Each row has a hidden stage along a path, written after it and counted from one end. A new block has a new path.
[-130  144  177  173  138  -11  -11  195   -8  -99 -148  -23  216  -22
   41  204   70  -10  105  -44  192  -29   69 -145   28 -106  211 -131
 -257 -178 -174 -111  222  136 -269  -58  301   31  -49 -109  -41]
15
[-181   92   -2  130  154   96  132  -54    1   40  -83  135   42 -118
  -32  132  155  -54   10   -2  148  -45   50  -95   54 -117  174  -39
 -221 -146  -90  -43  174  107 -270 -110  144  193 -109 -104   27]
11
[-174  -77  -63 -163  -26  154  143 -176   25   28  203  352  -42  185
  -10 -102  164   20 -163   49   58 -147 -119   58   19  147   87  -38
 -168   92  120 -134   18   26   89 -141  -55   58   34 -131   88]
11
[-142 -129 -152 -164  -18   95  169 -164   28   -7  113  294 -113  167
  -41   27   52  -26 -104  148  -25   -8   -9   34    0   97   23  -16
  -66    5   86   -3   29   64    7  -59 -112  143   31  -78   97]
8
[ 160   94 -123  105   43   43   40  -94   43 -184  -23  -51   66   33
   24   86   51  117  -86   62 -125   -9  -58  146  -75  -21  -13  -40
   46   10 -102  -87   52  184   42  -50  -18  125   94   16 -176]
9
[-228  -74 -122  -31  -71 -100   51  -14  190 -181  168  269   81  -73
 -414   56  100   64 -148 -113  -60   75 -196  186  249 -140  118  -54
   42  238  -99  146  136  -40  -86    9   13   17 -108 -449 -141]
19
[ 278   89   93  184  130   30 -106   49 -125 -113  -81 -219 -152  -65
   93   31 -101  -96  147  -29 -119  -84  -45 -186 -282  -88    4  -90
  -60 -201 -141  191  -77  -51   66  -22   59  -95  163  149   62]
7
[ 223  151  -28   58  -25   90   77   72   36 -179  -38 -112 -123  143
   13   -9  143  107  -50    9 -185   41 -278  127  -62    5   72 -135
   40  114 -128 -140   11   89   66 -142   13  -90  196   35  -82]
12
[-380  -99 -164  -86   20   91   -5 -165  -16  146   -7  379 -221    8
 -104   89   88 -108   -4  128  -67  -46  106   48  174  100  -70  193
   74   36   61  210    7   41   91 -124 -108   77  -81  -34   43]
2
[  50  -83  -37  -71   20   63 -113 -158  -28   29  267   62 -247   53
  -27 -181  -58 -124   28 -159 -155 -192 -158  -86 -135   82    5   61
   18    0  106  265 -206 -261  298   11 -140 -130   13  -26  207]
6
[ 358  116   67  111   37   70  -54    4  -79 -159   10 -166 -113   26
   74  -95   30   44   -7  -39 -154 -137 -220  -33 -269  -19   21 -140
  -67  -25 -124   12  -92  -21  169 -101    9 -112  240  101  -18]
10
[-207  -77 -127 -201  -54   25    7 -140   15   75   38  300  -90   95
  -34   -7  106   76  -32  111  -73 -101   69  -18   61  131  -57   55
   21  -16   75  126   34   33  101  -84 -183  150  -33  -36   73]
1
[-335  -85  -76 -196   -8  116  -21 -212   15   86  172  427   52  138
   84  -51   35   84    5   76   16 -171  132   -6   85  225 -123   50
   40   13  207   78   30   33  230  -83 -151   54  -47  -31   64]
2
[-239    1 -110    4  -20   41   51  -99  -19   57 -103  407 -179 -309
 -330   60  146   -6    5   81 -144    8  -20    1  154 -159  -82  -16
   71  130 -131  445   70  -39  -49 -218  -84   65    2 -143  -63]
1
[ 150  -14  113   61    4  -80 -200  198   -7 -272   65 -198  -16  279
   84   46  -96   -8    8  -41  -74  -51 -152   46 -125  113   60  -36
  -13  -14  -79  -96  -40   40  221   83  116 -254  183   -8  -49]
18
[  25   15  -28  -74   21   80 -127 -131   29  -20  246   37  -54  119
  118 -161  -60   58   98 -150 -153 -168  -79  -53  -82  145  -72    2
  135  -12  148  155 -114 -149  334   20 -155 -124    1   36  120]
4
[  -7   24 -113  -61    7   76  -71  -97   57  -36  130   22 -104  165
   86  -36  -31   53   77  -47 -204  -39  -41   46   -6  141  -83   51
  212   15   97   98  -67  -29  259    1 -155  -64    3   69   49]
4
[  -5    2  -24  -78   -2  101   -6 -144   42    8  264   96  -71  151
    2 -192  155   12 -132 -164  -15 -221 -241   44  -39  118  147   21
 -122   81   86 -110  -77 -102  189  -67  -52  -29  -15 -115  104]
12
[-307  -60  -52  -72   54   38   36  -61  146 -100  218  216  191  214
   36   65   -2   74  -10  -41  112   -5   39   63  162  115   59  -17
   17  -25  132 -141  158   96   14   77   28   13 -137 -201   -1]
21
[ 221  132  170  196  115   -8 -217  111  -46 -207   40 -246  113   24
  105   15 -142   10  169 -166  -69 -114  -62 -125 -186  -50   20 -134
  -10 -143 -116   76  -21  -52  133   29  141 -235   75   25  -59]
22
[-234  -23  112  134   83  -34  -53  116   30  -77   90  148  -71 -162
 -270   43   42 -170   35 -198   74  -19 -176  -68  122 -168  198  -45
 -137   50 -121  225   66 -161 -103   -6  209 -174  -65 -315   47]
17
[ 132    1 -101   -3  -37  -44  -31  127   92 -220   14 -193 -188  293
  -46  112  -20    1    0    7 -234  154 -186  143   10   47   56    3
  177   35  -87  -62   -7   65   80   57  -28 -132   76  -18  -41]
21
[-162 -132  -96  -88  -10  -17   -2   78   88 -133   87   35 -156  378
   -1  137  -17  -80  -44   80  -45  108  -69  130  102  165   82   88
   66    6   44 -146   40  114   70   84   10  -89    9  -82   41]
20
[ -70 -169 -122 -167  -16  124   55 -171  -25    5  200  227 -270  245
   23  -63  -20 -112  -82  104  -99  -72  -82   43  -79  192  -31   59
   -4   36  148   49 -124  -34  232  -37 -151  -35  103   14  162]
7
[  86  200  198  211  128   17  -17  259  -29 -101 -147 -207  -60  -52
   14   89   84  -60  167 -142   34    9 -146 -190  -65 -157  232 -171
 -169 -145 -214    6  103  -26 -198  -69  250 -132   45  -24   66]
14
[ 125   60  211  124   92  -67 -240   98  -56 -220   62 -126  288   60
  126   30 -147   67  107 -104   59 -197   42 -149 -187    3   17 -146
 -132 -178  -86   15   42    8  122   54  162 -148   68  -37  -86]
21
[-166 -140 -215 -132  -38   47  143 -232   47   24  130  335 -117   19
 -232   24  114  -69 -195   72  -58  -50  -57   99   59    0   69   62
  -89   94   16  101    8    3  -24  -80 -119  213  -59 -207   35]
8
[   9  211  155  206  184   40 -145   54  -59  -26 -108  -78  138 -218
  144   65  -79   51  318 -126   -2 -111  148 -290  -98 -118  -42 -135
    7 -263  -92  269   91  -39  -22  -39   98  -45  -39   95   22]
3
[-425   29  152  126  114   20  -20  -31   26  -24  104  413  364 -261
 -211   70  111  -23  -35 -159  287 -187   41  -67  183 -151  176  -93
 -310   48  -81   94  211  -17 -182 -111  281   32 -167 -406 -100]
15
[  41  137  -89  192  117  -38  -83   39   -5  -53 -223 -172  -35 -113
  -41  265  -33  -64  157    3 -163   69  135  -52    2 -140   19   66
   92 -168 -203  195   67   95 -130  -16   55  119  -92   59  -84]
5
[ 267  105  141  137   60  -31 -230   78  -42 -227   72 -235  148   80
   88   -6 -142   43  109 -143 -111 -148  -73  -80 -210  -14    6 -125
  -10  -93 -110   53  -48  -51  186   23   97 -210   93   12  -92]
22
[  12  -71   -6  -19   -9  -59 -127  108   61 -242  107  -87    4  358
   80   86  -75   22  -42   22  -60    6  -86  132  -17  174   33   30
   58    7    4 -172   10  120  198  108   44 -150   97  -42  -62]
19
[ 167   64 -154   85   27    4  -22  -74   43 -186  -29  -98    8   65
   15  119  -29   74  -29   66 -205   25  -17  140  -76    0  -57    9
  136    0  -94   11    5  151   94   -4  -59   88   77   47 -156]
7
[ 272  218  132  219  113  115  -94   41  -27 -141   56 -224  -47  -24
  129 -125   67   56   64 -204  -88 -151 -273  -33 -177  -36   76 -123
  -28  -16  -96  -42  -56  -57  170  -82   97 -206  152   74  -19]
12
[-160  -29  -96   91   49   32  100 -140  -23   -7  -42  332  -53 -338
 -352  115   66 -115  -49   34  -48  -13   -2  -22   58 -246   33  -49
 -103   59 -167  375   69  -43 -179 -153   38  142  -38 -234  -70]
7
[  66  111  -94  114   66   68  129  -24   27 -129 -130   -6   13   11
   -1  156  111   71  -49  111  -54   58  -24   76  -21  -73   58  -81
  -36  -41 -147 -106  130  214 -140 -106   46  161   70    5 -121]
10
[ 226   -7   74   -2   38   54  -62  -56 -111 -109   77  -21  -38   91
  131  -76  -70    4   14   34  -60 -190  -50 -132 -297   65  -26 -126
 -139 -122  -12   62  -85  -31  184  -44  -26  -46  202   90   71]
8
[ -28 -116 -201 -229 -116  -22   26 -137   43    5  109  173 -160  163
 -163    3   29  -19  -82   50 -220  -29  -48   42    0   80   10   49
   42   72   22  171  -69  -64  101  -48 -207  119  -29 -100   80]
5
[ 368   71  -71  -33 -115  -45  -32  101   42 -277    0 -214  -47  232
  -99   57  -56   82   -7    1 -349   97 -213  103 -130  -26   16 -165
  134  102 -175   29  -51    3  102  -51  -55 -133  158  -18 -130]
23
[-202  -27  -87  -78   26  179  205 -109   37   28   89  285 -141  151
  -14    2  177  -31 -102   83   41   -9 -110   70   77   87  104  -25
 -100   59   70 -136   68   85  -27 -142  -14   55   27  -81   85]
11
[-223 -160  -21 -187 -113   58    3 -182   22 -119  304  536  218   91
 -210  -73  -15   70 -165   32  -12 -157  -62  122   64   86  -69 -125
  -71  255   77  115   15  -48  211 -136  -40  -96   52 -315 -127]
22
[-168  -87   50 -222 -102   62 -117 -279  -36    1  335  573  275  -97
 -112 -256  -13  180  -55  -73  -29 -372    7  -71  -50   96 -173 -157
  -75  179  139  347  -51 -201  357 -167 -163  -48   39 -219  -32]
3
[  18  -27   99   46  135   55  -84 -138 -102   18  136   75   42  -57
   86  -76  -39  -83   25  -87  105 -288   38 -220 -214    8   66  -37
 -263 -208   29  110  -45  -95   76   -9   41   46    0  -25  139]
8
[-136   -7 -139 -134  -33   53   16  -89   59   36   53  175 -121   94
  -40   12   52   44   56   16 -162   -2    4    3   81   80  -41   28
  141   21   57  160   15  -20   92  -65 -163   51  -54  -20   77]
3
[ 182   35  -32   54  -34 -105 -112  190  126 -316   80 -278  -75  274
  -16   56  -22   72  -26  -96 -198   99 -265  179   -8   49   91  -20
  165   79  -97 -117   -3   52  155  124   29 -188  112  -66  -88]
18
[ 121   84  114  205  175   17  -97  -11 -133  -75 -110  -86   96 -135
  106  111  -81  -67  108   13   58 -163  136 -215 -235 -101   30  -80
 -210 -279 -146  118   36   55  -57  -33  140   69   62   72   -9]
8
[ 207  116    5  107   68  171   26   -4  -13 -121   66 -126 -239  143
  134  -92   72   11    6  -43 -148  -36 -278   71 -137   72   26  -61
   62   41  -12 -106  -81   19  206  -89   -6 -187  207  133   34]
11
[ -64  -13 -170    4   65  107  122 -152   73  -27   93   83 -140  102
   -1   33   93  -24  -81   23  -50    6  -84  102   26   44   67   59
   20  -10   42  -74   24   81   10  -16  -66  122  -22  -38   44]
9

Each row has a hidden stage along a path, written after it and counted from one end. A new block has a new path.
[ 337  -41 -246 -204  139 -144   18 -109  -35 -279  352  118 -257  459
  -80   25   82  183 -197  -61  289  495 -133  -35 -419 -489  265 -163
   73  -30 -218  262 -204   62  138 -668  131  320   27  299   86]
25
[-512  204 -322   80    9  -80  181 -174   58 -119  -27   51 -376 -128
  140 -115   99 -126  -78  -94  -13 -249  118 -355  -85  395 -148  216
  237   27  348 -349  194  -34    9  106 -118   56  181 -474  170]
3
[ -81 -274  114  145  351  -55   64 -219  109  188  -45   75  -26 -249
  282   -6   86  101   47  173   34 -200   96  459  489  164 -366  382
  -30  205  223 -327  104   53 -400   -4 -127   60  162 -110  359]
3
[-241  -37 -356 -234  317 -225  -33  -15  363  -46  257  182 -165  119
  322   96   32    0  183   75   45  -32  214   46  -81  -60  136  328
  318  270  249 -280   58   75   -8 -245   84  325    2 -338  245]
2
[-342   66 -119 -106  449 -305   13  368  -50  164  134 -162   88 -182
  320   18  199  -64  259 -183 -394 -105  297  118   55    8   24  263
  130  -11  293 -130  327  160   10  151  241    1  156 -210    4]
10
[-226   23  -56  218 -165  -71  464  153  -55  -51 -189  -66 -117 -374
 -242   77   27 -620 -150   56  -55 -236  264 -452 -161  534 -400  146
 -124 -246  405  -56  196   67  247  248 -155 -250  191  -21 -185]
19
[  59 -223  249  239   54  -30  368  -45  -21  179 -170  -37  133 -315
  -13   96  -39 -486  -44  196   41 -175  147   36  109  262 -483  153
 -316 -131  164  114   33   58  -16   63  -94 -311  103  305  -16]
20
[ 233  -56 -210  -43  232 -243   74   61 -227  -54  287   32 -167  159
   20    0  171   71 -134 -117  106  431 -126   71 -271 -363  135  -56
   -6 -180  -60  296  -44  174   66 -549  190  159  158  308   50]
24
[-288  144 -232  133 -232  -78  464   25  -48  -82  -52   -2 -160 -269
 -173    6   24 -640 -178   -2   88  -46  111 -413 -199  384 -318  -47
  -97 -276  335   29    6  115  297   14 -114  -89  178   78 -159]
22
[-215 -128    3  113  123 -138  354  138  114  286  -49   27  229 -469
   86  207  -24 -641  161  180   18 -112  287  130  120  270 -392  143
 -204  -85  381  -28   65  213  160   27  -54  -53  151  207 -125]
24
[-345   83 -320  -93 -182 -108  328  215  117 -289   59  -45 -170 -152
 -173  -61  102 -481 -189   29  -33 -107  226  -88  151  340 -276   36
   52 -105  441 -236  -64  241  118  211  -84   27  105 -219  -98]
14
[ 103   65  -62  202   89 -187  196   88 -397   13   12 -103 -168  -51
 -105  -65  138 -149 -178 -203  -35  159  -28 -296 -350   -5 -118  -45
  -95 -331   37  321  173   57  134 -193   77 -156  246  220  -55]
18
[-450  141   22  136  177  -66  185  -23 -114  -26 -154 -174 -199 -214
  193 -117  168  -18  -22 -164 -324 -405  182 -302    1  403 -180  314
   98  -36  244 -276  393 -103  -82  402    7 -265  178 -392   98]
8
[ 437 -324   48  -99  366 -185   32   72  -10  -23  234   64   -5  151
  -11  175   91  159  -35  105  116  327   36  301 -100 -385   76  122
  -74   32  -89  168  -38  124  -27 -474  125  183   66  380   98]
24
[-571    3 -387    9  237 -277  176  109  163  171  118   92 -113 -358
  445  -30  138 -345  163   41 -130 -225  188  169  271  308 -203  413
  191   43  568 -343  142  268 -143   41   52   51  169 -444  194]
2
[-180   10   62   59  -49   93  230 -177   -8 -281 -127 -116 -243  -59
 -121 -153  122   29 -278   -4  -46 -237   82  -76  232  329 -325  100
  -16   26  140 -310   54  -69 -153  294 -183  -79  122 -170  129]
10
[-106   87 -468 -219   70 -335  153  355   28  -61  344   33  -24   38
    5   38   91 -452   19  -78   36  311  133   35 -176 -178   37  -99
   74 -180  269  177 -124  361  271 -329  193  212   87  110 -132]
18
[ 176  133 -193 -224  132 -135  -60   83   19 -235  224   -4 -121  367
 -239   79    6   72  -27 -170  133  321  174 -266 -505 -321  197 -220
  141   21 -104  144   21  -42  358 -339   47  375   58  167  -75]
15
[ 125 -128  -29 -410  387  -79 -188   25  362  -83  295   41  168  249
    4  148   -2  258  194   66  127  233  275  530  220 -398   61  -66
  103  381  -21 -232 -127   69   16 -240   -4  638  -17  167  125]
10
[ 149 -107  -58  -51  256 -180   13  147 -120  100  192  -49  132  -74
  -46  -23  127  -28   -6  -57   74  312   63  534  307 -236 -230 -147
 -119  -56  102   73  -89  274  -67 -246   13  288  205  340   37]
14
[ 137  -18 -214   56 -120  -85  280 -116 -180 -127  154   46 -171    5
 -194 -117   89 -244 -320  -24  296  366 -183  103   29  -91 -263 -266
 -174 -255   55  228 -284  218   41 -419  -62  145  181  415   33]
21
[ -40   -7  215  318  240   59   90 -587   13  252 -211  103 -139  -49
  240   35 -118   54   82   21  168 -244   35 -388 -311  187 -229  217
  -27  122  -88   -1  268 -369  -36 -165 -164  -80  119   51  311]
1
[ 204  -93  -70 -176  362  -11 -229 -441  291   54  236  238  -17  320
  110   90  -95  369  141   63  437  295   43  344    0 -409   20 -107
  122  396 -167 -116 -147  -96  -36 -592 -132  697   43  221  341]
3
[-237  158 -167 -214   84  -87   87   43  141 -299  103  -80 -192  217
   31  -27   61  -50  -39 -109 -120 -119  216 -327 -252   49   99   84
  203   66   84 -144   94  -64  149  102   84   28  -19 -255   14]
11
[ 221   -6  219  131  -89  131  202 -408  -58 -175 -127  -31 -135  235
 -172  -69  -93 -105 -271   16  237  -32  -31 -323 -261   24 -243 -148
 -176  -57 -236  213  -96 -224   53 -111 -133 -184   -7  282   78]
16
[-428  206 -446 -267  207 -237    0  160   78  -53  310  -21  -64  -23
  209 -121  183  -54   99 -191  -73  148  122  276  214  -87    6  -62
  214   36  300 -234  -38  266   23  -97  110  408  156 -188   68]
8
[ 294 -209  110 -134  197    3   59 -132  305  -41   87  141  101  163
 -153  325 -144  -66   82  218  319  158  258   28 -263 -199  -12  -22
  -66  219  -92   11  -66  -77  257 -346 -111  339  -23  358  -18]
25
[ 101 -326   87  126  352 -222  206  187  -96  230   58   -1  120 -317
  156  130  150 -186   33  142  -54   49  108  426  225   -5 -242  287
 -186  -96  219   49   96  264 -144 -141   80  -99  187  224   41]
25
[ 261  -52  -20 -377  277   -6 -197 -215  264 -126  315   66  119  441
  -40   43  -55  298   67   -2  319  400   78  466  103 -552   56 -323
   27  300 -253   -8 -310    1   35 -458  -21  646  -41  383  157]
11
[ 244  102  -40  145   24  -73  154 -102 -289  -37   22  -15 -160   81
 -291   25   21  -66 -171 -177  199  306  -24 -392 -519 -119  -74 -249
 -112 -232 -110  335   82  -75  311 -382  -61  128  222  432  -73]
20
[ 190 -233  -56 -100  300  -29  -91 -351  300  -32  167  234 -139  190
   85   98  -36  297   25  186  338  138   53  301  104 -201  -60  156
  109  354  -12 -220  -89  -46 -163 -447 -145  494   48   67  387]
1
[-236  256 -264 -139 -108   30  114 -299   24 -253  158  -12 -187  189
  -33 -254   58  -49 -207 -163  217  163  -95   49  128  -46 -170 -355
   44  -15    7  -78 -282   47   18 -145  -97  294   83   56  114]
10
[ -57 -204  -89  123   -7 -188  389  237 -113  -47   18  -59  -76 -306
  -24  -50  171 -457 -221  123  -83  -63   66  202  302  252 -399  225
 -170 -244  381    7  -31  335 -146   76   26 -277  156   40   -1]
18
[  73 -144  -52    9 -106   32  323 -118  124 -324   -7   75 -263   35
 -249   88   23 -178 -294  184  200  -19   90 -191 -124  178 -162  106
  -44   -7  115 -116  -70    5   89  -83 -158   23   51   48   15]
25
[ -11 -208  100   64  502 -117  -71 -203  248  445   25  170  208 -207
  313  222  -91    1  376  163  153  -43  253  350  144  -45 -229  248
   -8  301  142 -169  164  -22  -77 -267 -108  341  142  141  265]
1
[  22  -28  265   79  157   73   83 -237   46  184 -104  -59  240 -111
  -27   33  -92 -135   85   21  145  -38  177  201  183   28 -403 -176
 -219   85  -32   -3  -15  -78   30   10 -182  122  112  356   33]
12
[ -84 -226   15  -36  343 -236  112  374    4  178   97 -108  222 -349
  121   50  176 -206  117   73 -202  -24  264  614  533   45 -320  218
 -106   -8  369 -153   80  351 -182  120   70   40  181   55   14]
13
[ 424   26   -1   24  -89   64  122 -273 -102 -281   51   57 -242  319
 -480   56  -59   81 -297  -56  399  368  -42 -384 -517 -196  -41 -327
  -89  -73 -247  248 -101 -170  311 -468 -183  296  112  486  -17]
20
[ 174 -113  124 -317  487  -30 -254 -173  317  -11  202   37  138  339
  124  152  -47  426  235   24  113  137  237  333   19 -420  131    2
  117  427 -198 -168    3 -139   -6 -258   16  514  -41  149  209]
8
[ 489 -144 -114 -258  251 -180  -80  -65   36  -47  405  103   76  452
    2   41  -13   56  -33    3  338  579  -91  385 -140 -684  109 -289
  -76   12 -271  415 -367  169   55 -745  170  366  -35  576  104]
18
[  81 -159  149  -98  122   73   70 -147  153 -198    7  -44  -28   68
 -130  -11   43  141 -125  106   85  -38  147  285  325   14 -254   29
  -58  192   22 -257  -74  -20 -150   63 -164  185   51   84  151]
11
[-287   41  -55    6   -2  -86  269  250   99 -140 -103 -111  -68 -220
 -157   83   48 -386  -24   22 -181 -290  399 -299  -59  406 -237  205
   38  -35  383 -248  243   41  196  365  -86 -104  117 -228 -141]
14
[-516   59 -197 -211  351 -255   80  264  186    5  146 -100   -3 -101
  436   -5  162 -163  216  -59 -379 -287  311   71  130  132   39  391
  220  100  348 -292  218  144  -60  253  240  -78   17 -450   81]
8
[  80 -274  277  151  226  -39  269 -125   86  209 -103   24  163 -190
  177  177  -47 -327   62  232   56 -159  156  103   18  105 -290  236
 -243    2   51   93   49    6  -32  -53   -7 -254   26  267   46]
25
[-292  -39 -347 -251  308 -217  -17   -8  371  -83  257  158 -173  123
  362   58   54   -9  155   78   -1  -93  208   84    0  -31  128  359
  320  269  262 -314   40   97  -64 -164  107  255  -20 -409  258]
3
